Look-ups in named tables: a row name and a column name give one cell, copied from the table.

Mekeki:
	Tozel	Duk	Vuf	Zudilu	Rurev	Rosibeb	Dud	Lif	Pazo
Zoz	109	95	79	86	95	108	97	85	43
Lufeze	151	85	81	56	88	168	91	132	72
Nev	74	107	60	61	8	120	161	61	74
Vopa	101	78	93	105	66	137	96	116	142
Kuv	101	86	62	109	94	111	80	149	67
Tomuno	118	60	136	165	100	100	98	77	125
Lod	35	103	86	171	204	121	21	36	144
Vob	95	91	135	113	93	92	104	117	189
Suboke	124	109	72	82	92	155	107	39	35

Tozel of Vob = 95
Tozel of Zoz = 109
Tozel of Suboke = 124
Lif of Suboke = 39
Dud of Nev = 161
Dud of Vopa = 96
Zudilu of Zoz = 86
Zudilu of Nev = 61

Fasek.tsv
	Sasiged	Zasemol	Tuz	Kesurag	Lumima	Siga	Sutise	Gines
Rumes	4.06	5.85	6.38	5.41	6.27	5.06	3.25	4.40
Kifo	2.52	6.96	8.31	5.96	7.88	4.92	0.58	3.45
Babis	7.34	3.54	2.43	4.35	2.87	5.24	8.96	6.47
Funi	3.86	6.00	6.60	5.56	6.40	4.99	2.93	4.39
Lesobe	6.89	3.82	2.94	4.55	3.20	5.25	8.29	6.23
Mev	7.20	3.58	2.59	4.38	3.17	5.18	8.75	6.33

Siga of Lesobe = 5.25
Zasemol of Babis = 3.54
Sutise of Lesobe = 8.29
Sutise of Rumes = 3.25
Zasemol of Rumes = 5.85
Tuz of Lesobe = 2.94
Which row has the largest Sutise? Babis

Kas:
	Neduto	Nume	Fafo
Vupu	79.018	44.480	28.187
Mafeti	87.992	13.054	15.587
Zopotes	3.382	83.592	76.372
Fuled	68.907	30.056	16.685
Sif	35.827	78.103	59.631
Somu	12.785	84.010	41.917
Sesusud	25.771	76.235	72.671
Divi	24.452	67.721	63.990

Fafo of Mafeti is 15.587
Nume of Sesusud is 76.235
Fafo of Somu is 41.917
Fafo of Divi is 63.990
Nume of Sif is 78.103
Neduto of Mafeti is 87.992
Nume of Fuled is 30.056
Neduto of Somu is 12.785
Neduto of Zopotes is 3.382
Fafo of Vupu is 28.187
Neduto of Divi is 24.452
Fafo of Sif is 59.631

Nete:
	Nus	Kibasel	Muler	Pedidad	Lesilo	Tutufi	Des	Telis	Sekodi	Dotala
Sipit	537	259	-163	-455	-465	499	550	531	-460	519
Zifib	100	5	-158	-24	-73	219	209	289	-29	177
Nuvele	236	94	-32	-156	-122	177	160	82	-143	187
Zab	34	81	70	112	109	67	54	57	114	55
Ralu	-123	41	-7	94	72	-26	-45	-10	94	-58
Befip	25	14	64	126	132	34	14	5	130	26
Kiviv	-39	-76	-161	58	14	125	94	149	56	77
Mobel	572	670	210	-485	-501	357	527	574	-513	437

Sipit, Dotala => 519
Ralu, Dotala => -58
Befip, Tutufi => 34
Nuvele, Dotala => 187
Zifib, Tutufi => 219
Ralu, Des => -45
Kiviv, Dotala => 77
Nuvele, Tutufi => 177
Sipit, Lesilo => -465
Ralu, Muler => -7
Mobel, Pedidad => -485
Ralu, Sekodi => 94
Mobel, Des => 527
Zifib, Pedidad => -24
Sipit, Pedidad => -455
Befip, Des => 14
Which row has the largest Pedidad? Befip

Dek
columns: Zave, Gamunab
Disegag: [210, 168]
Tekige: [71, 33]
Nuravo: [149, 86]
Rufaz: [205, 200]
Vobib: [55, 91]
Mesel: [141, 115]
Gemek: [209, 210]
Bir: [45, 107]
Dadag: [147, 107]
Ber: [212, 224]
Mas: [18, 136]
Bel: [128, 85]
Maf: [216, 204]

Zave of Gemek: 209
Gamunab of Ber: 224
Zave of Dadag: 147
Gamunab of Rufaz: 200
Gamunab of Mesel: 115
Zave of Mas: 18
Zave of Bel: 128
Gamunab of Vobib: 91
Gamunab of Dadag: 107
Gamunab of Gemek: 210
Zave of Mesel: 141
Gamunab of Disegag: 168
Row with the largest Gamunab: Ber

Volun.csv
,Ruv,Tor,Gam,Momok,Gab,Lan,Ged,Zutizif
Dabato,42,48,47,45,45,41,42,39
Kud,28,10,12,72,73,78,79,77
Tav,47,41,42,48,49,53,52,54
Moze,21,8,10,75,75,75,77,70
Zabo,46,37,38,51,51,57,56,59

What is the Gab of Kud in Volun? 73
What is the Momok of Zabo in Volun? 51
What is the Gab of Zabo in Volun? 51
What is the Ged of Zabo in Volun? 56
What is the Ged of Moze in Volun? 77
What is the Ged of Dabato in Volun? 42
What is the Momok of Dabato in Volun? 45
What is the Tor of Moze in Volun? 8
What is the Ged of Tav in Volun? 52
Which row has the largest Ruv? Tav

Table Fosi
,Tupu,Ruv,Deper,Fubo,Bamito,Fanab,Nutipaf,Kibara
Bazupe,134,212,206,144,104,181,130,180
Lobape,128,27,141,155,148,182,198,194
Sog,155,141,179,134,205,122,131,154
Nep,187,90,143,143,208,140,130,157
Gumotu,162,157,181,142,194,183,70,134
Zadu,131,101,93,147,126,139,110,95
Vavu,140,168,103,162,158,99,120,205

Fubo of Bazupe: 144
Kibara of Sog: 154
Tupu of Nep: 187
Fanab of Lobape: 182
Tupu of Sog: 155
Ruv of Zadu: 101
Kibara of Nep: 157
Fanab of Sog: 122
Deper of Bazupe: 206
Tupu of Bazupe: 134
Bamito of Gumotu: 194

Zumek =
         Defum  Lazis  Laz  Neb  Mebepok  Sem  Fupora  Dafori
Nuz        143    125  173  115      121  111     103     110
Logu       144    129  132  136      147  124     154     128
Kinone     120    158  144  153      154  119     133     145
Ril        149    107  204   98      115   85      68      84
Lape       141    128  130  135      141  126     158     128
Bekug      165    119  131  123      111  190     122     112
Tagi       115    128  109  136       79  142     212     126
Lok        160    129   41  122      128  160     137     180
Buz        155    127  133  129      119  174     125     120
Deniku     173    129  152  135      208  108     100     132
Ledazem    163    129  144  135      188  113     117     131
Panopot    176    109  127  117      101  205     118     103

Buz, Laz -> 133
Ril, Laz -> 204
Lape, Fupora -> 158
Kinone, Lazis -> 158
Buz, Fupora -> 125
Tagi, Defum -> 115
Ledazem, Mebepok -> 188
Deniku, Laz -> 152
Lok, Mebepok -> 128
Deniku, Defum -> 173
Logu, Lazis -> 129
Ril, Lazis -> 107
Which row has the largest Lazis? Kinone

Bam =
|  | Murus | Masib |
|---|---|---|
| Sogum | -9230 | -9403 |
| Doda | 5464 | 4217 |
| Puvide | 4722 | 4213 |
| Gakofu | 2262 | 1248 |
| Mov | 3808 | 3332 |
| Gunumez | -541 | -436 |
| Lazir | -8805 | -7114 |
| Gez | -6901 | -9109 |
| Zis | 4713 | 4271 |
| Mig | -4557 | -6720 |
| Gulir | -9002 | -7613 |

Masib of Gunumez = -436
Murus of Puvide = 4722
Masib of Puvide = 4213
Murus of Mig = -4557
Masib of Mov = 3332
Murus of Gakofu = 2262
Masib of Mig = -6720
Murus of Lazir = -8805
Masib of Gulir = -7613
Which row has the largest Masib? Zis

